Below are the code and all the weights of a small trained network. Each question names an input and a target symbol and asks about switching units off, where a switched-off unit gives its printed mean instead of its output.

import numpy as np


def w(rows, s, z=0):
    codes = np.array(rows[::2]) - 128.0
    scale = np.full(codes.shape[1], s)
    scale[-1] = z or s
    return codes * scale


def norm(h):
    return h / np.sqrt((h * h).mean(-1, keepdims=True) + 1e-5)


def f(y):
    return np.maximum(y, 0)


def softmax(a):
    e = np.exp(a - a.max(-1, keepdims=True))
    return e / e.sum(-1, keepdims=True)


def log_softmax(a):
    a = a - a.max(-1, keepdims=True)
    return a - np.log(np.exp(a).sum(-1, keepdims=True))


def net(x, mask):
    ids = ['ΓΔΘΦΨβεζξπτω'.index(c) for c in x.split()]
    T = len(ids)
    res = E[ids] + P[:T]
    u = 0
    for l in range(2):
        q, k, v = (norm(res) @ M[l].T for M in (Q, K, V))
        z = softmax(np.where(np.tri(T) > 0, q @ k.T / 4**0.5, -1e9)) @ v
        res = res + np.where(mask[u], z, O[l][:, -1]) @ O[l][:, :-1]
        u += 1
        y = f(norm(res) @ A[l][:, :-1].T + A[l][:, -1])
        res = res + np.where(mask[u : u + 12], y, B[l][:, -1]) @ B[l][:, :-1]
        u += 12
    return log_softmax(norm(res)[-1] @ U[:, :-1].T + U[:, -1])


Q, K, V, O, A, B = {}, {}, {}, {}, {}, {}
E = w([
[155,251,158],'Γ',
[91,153,159],'Δ',
[187,113,117],'Θ',
[92,97,166],'Φ',
[27,160,12],'Ψ',
[94,152,152],'β',
[174,107,123],'ε',
[97,114,164],'ζ',
[138,143,147],'ξ',
[110,140,111],'π',
[139,141,148],'τ',
[115,115,224],'ω',
],0.026)
P = w([
[48,83,1],'0',
[193,164,6],'1',
[184,165,38],'2',
[136,191,21],'3',
[99,168,26],'4',
[101,188,15],'5',
[121,208,16],'6',
],0.0048)
Q[0] = w([
[141,157,139],'L0H0',
[37,254,88],'L0H0',
[189,67,30],'L0H0',
[155,111,236],'L0H0',
],0.0085)
K[0] = w([
[191,98,97],'L0H0',
[151,253,198],'L0H0',
[174,40,80],'L0H0',
[104,174,88],'L0H0',
],0.0079)
V[0] = w([
[124,177,164],'L0H0',
[139,151,69],'L0H0',
[255,87,247],'L0H0',
[133,162,143],'L0H0',
],0.0063)
O[0] = w([
[179,114,138,202],'L0H0',
[117,248,254,146],'L0H0',
[105,40,73,2],'L0H0',
[58,40,47,173],'L0H0',
],0.003,0.0024)
A[0] = w([
[99,193,74,166],'L0N0',
[246,178,148,183],'L0N1',
[224,145,155,207],'L0N2',
[187,50,94,71],'L0N3',
[8,174,113,67],'L0N4',
[102,245,95,127],'L0N5',
[225,100,34,4],'L0N6',
[69,122,164,206],'L0N7',
[216,105,70,123],'L0N8',
[59,64,95,183],'L0N9',
[67,1,124,158],'L0N10',
[165,56,74,39],'L0N11',
],0.01,0.0032)
B[0] = w([
[215,41,171,219],'L0N0',
[184,26,114,224],'L0N1',
[206,114,152,204],'L0N2',
[166,208,107,154],'L0N3',
[207,136,87,227],'L0N4',
[182,104,147,254],'L0N5',
[91,182,176,174],'L0N6',
[206,178,117,212],'L0N7',
[82,217,190,177],'L0N8',
[254,106,194,181],'L0N9',
[205,210,97,179],'L0N10',
[208,202,160,148],'L0N11',
],0.0062,0.0068)
Q[1] = w([
[102,247,149],'L1H0',
[242,161,175],'L1H0',
[28,132,39],'L1H0',
[141,159,190],'L1H0',
],0.011)
K[1] = w([
[162,81,102],'L1H0',
[81,77,99],'L1H0',
[251,145,166],'L1H0',
[96,154,106],'L1H0',
],0.02)
V[1] = w([
[100,211,180],'L1H0',
[56,75,219],'L1H0',
[173,55,132],'L1H0',
[144,131,247],'L1H0',
],0.013)
O[1] = w([
[94,250,153,103],'L1H0',
[136,141,215,2],'L1H0',
[128,50,136,186],'L1H0',
[75,135,230,161],'L1H0',
],0.014,0.0087)
A[1] = w([
[153,136,120,122],'L1N0',
[135,134,174,57],'L1N1',
[190,120,67,34],'L1N2',
[135,165,158,86],'L1N3',
[161,207,99,48],'L1N4',
[70,155,121,98],'L1N5',
[198,96,67,108],'L1N6',
[194,150,139,120],'L1N7',
[187,186,190,99],'L1N8',
[161,220,76,65],'L1N9',
[112,138,235,82],'L1N10',
[5,159,22,253],'L1N11',
],0.014,0.006)
B[1] = w([
[100,132,147,154],'L1N0',
[74,132,128,148],'L1N1',
[80,109,130,197],'L1N2',
[138,130,126,151],'L1N3',
[138,151,131,151],'L1N4',
[109,82,83,131],'L1N5',
[80,148,139,254],'L1N6',
[75,150,88,192],'L1N7',
[128,89,122,204],'L1N8',
[147,144,139,171],'L1N9',
[98,137,111,198],'L1N10',
[252,143,104,189],'L1N11',
],0.015,0.0086)
U = w([
[155,162,159,43],'Γ',
[71,123,127,43],'Δ',
[145,178,152,70],'Θ',
[77,136,123,82],'Φ',
[187,125,40,113],'Ψ',
[78,133,129,80],'β',
[131,187,148,140],'ε',
[70,181,116,165],'ζ',
[180,27,187,77],'ξ',
[111,39,66,120],'π',
[177,24,175,37],'τ',
[113,151,251,254],'ω',
],0.013,0.0051)

Each question gives the input, a string of symbols that net reads in full, and the target symbol t.
The units are the heads (4 rows each of Q, K, V and O) and the neurons (one row each of A and B). Each row of codes is followed by its name. A weight is (code - 128) times the scale printed after its matrix; where a second scale follows, it is the last column's (O, A, B and U).
mask holds one flag per unit, layer by layer, with each layer's heads first. A switched-off unit (its flag False) gives its mean, the last column of its rows in O or B, instead of its output. The means were averaged over made-up inputs and are rounded, as every weight is.
A unit's drop is (log p(t) with every unit on - log p(t) with that unit switched off) / (log p(t) with every unit on - log p(t) with every unit switched off).
The circuit of an input: a set's keep is (log p(t) with only the set's units on - log p(t) with every unit switched off) / (log p(t) with every unit on - log p(t) with every unit switched off). Starting from the 12 units with the biggest drops (on a tie, the unit counted first), units are removed one at a time, each time the one whose removal leaves the highest keep (on an exact tie, the one counted first), for as long as the keep stays at least 0.8.
circuit, biggest first: the units of the circuit, biggest drop first
most important unit: the unit with the biggest drop
top k neurons: the k neurons with the biggest drops, biggest first
top k neurons in layer l: the k neurons of layer l with the biggest drops, biggest first
input Γ ε Δ ζ Γ Φ, target ζ: most important unit => L0N9
input ω ω π ζ, target ω: top 2 neurons => (L0N4; L0N9)
input Γ τ Θ β ζ π Γ, target π: top 3 neurons in layer 0 => (L0N0; L0N10; L0N7)
input ω Γ τ ξ ξ Θ, target ξ: circuit, biggest first => (L1H0; L0N10; L0H0; L0N4)
input ζ Θ Φ, target ζ: top 3 neurons in layer 0 => (L0N10; L0N9; L0N0)
input Φ ε ζ, target ζ: top 2 neurons in layer 0 => (L0N10; L0N9)
input Φ ζ τ, target τ: circuit, biggest first => (L1H0; L0N10)
input ω ε ξ Θ ξ β ε, target ξ: top 2 neurons => (L0N10; L0N1)
input Γ ω ξ ε ξ ζ, target ξ: top 3 neurons => (L0N7; L0N1; L0N10)
input ε ξ Γ, target ξ: top 2 neurons in layer 0 => (L0N1; L0N7)
input β ξ τ τ ω π π, target ω: circuit, biggest first => (L1H0; L0N0; L0N4)
input ω τ Γ Δ ζ ξ, target ξ: top 2 neurons => (L0N10; L0N7)
input ω ζ π Φ ε ξ β, target ξ: top 2 neurons in layer 0 => (L0N9; L0N10)
input ζ Δ ω ξ, target ω: circuit, biggest first => (L1H0)
input ε ω ζ, target ω: top 2 neurons => (L0N9; L0N4)
input Φ ζ ζ Θ, target ζ: top 2 neurons => (L0N10; L0N0)
input β ξ Θ, target ξ: top 2 neurons => (L0N1; L0N10)
input ξ Δ β, target ξ: top 3 neurons => (L0N10; L0N0; L0N8)
input ξ Δ Δ Γ π Γ Θ, target π: top 2 neurons => (L0N10; L0N2)
input Γ τ ξ, target τ: most important unit => L0N1
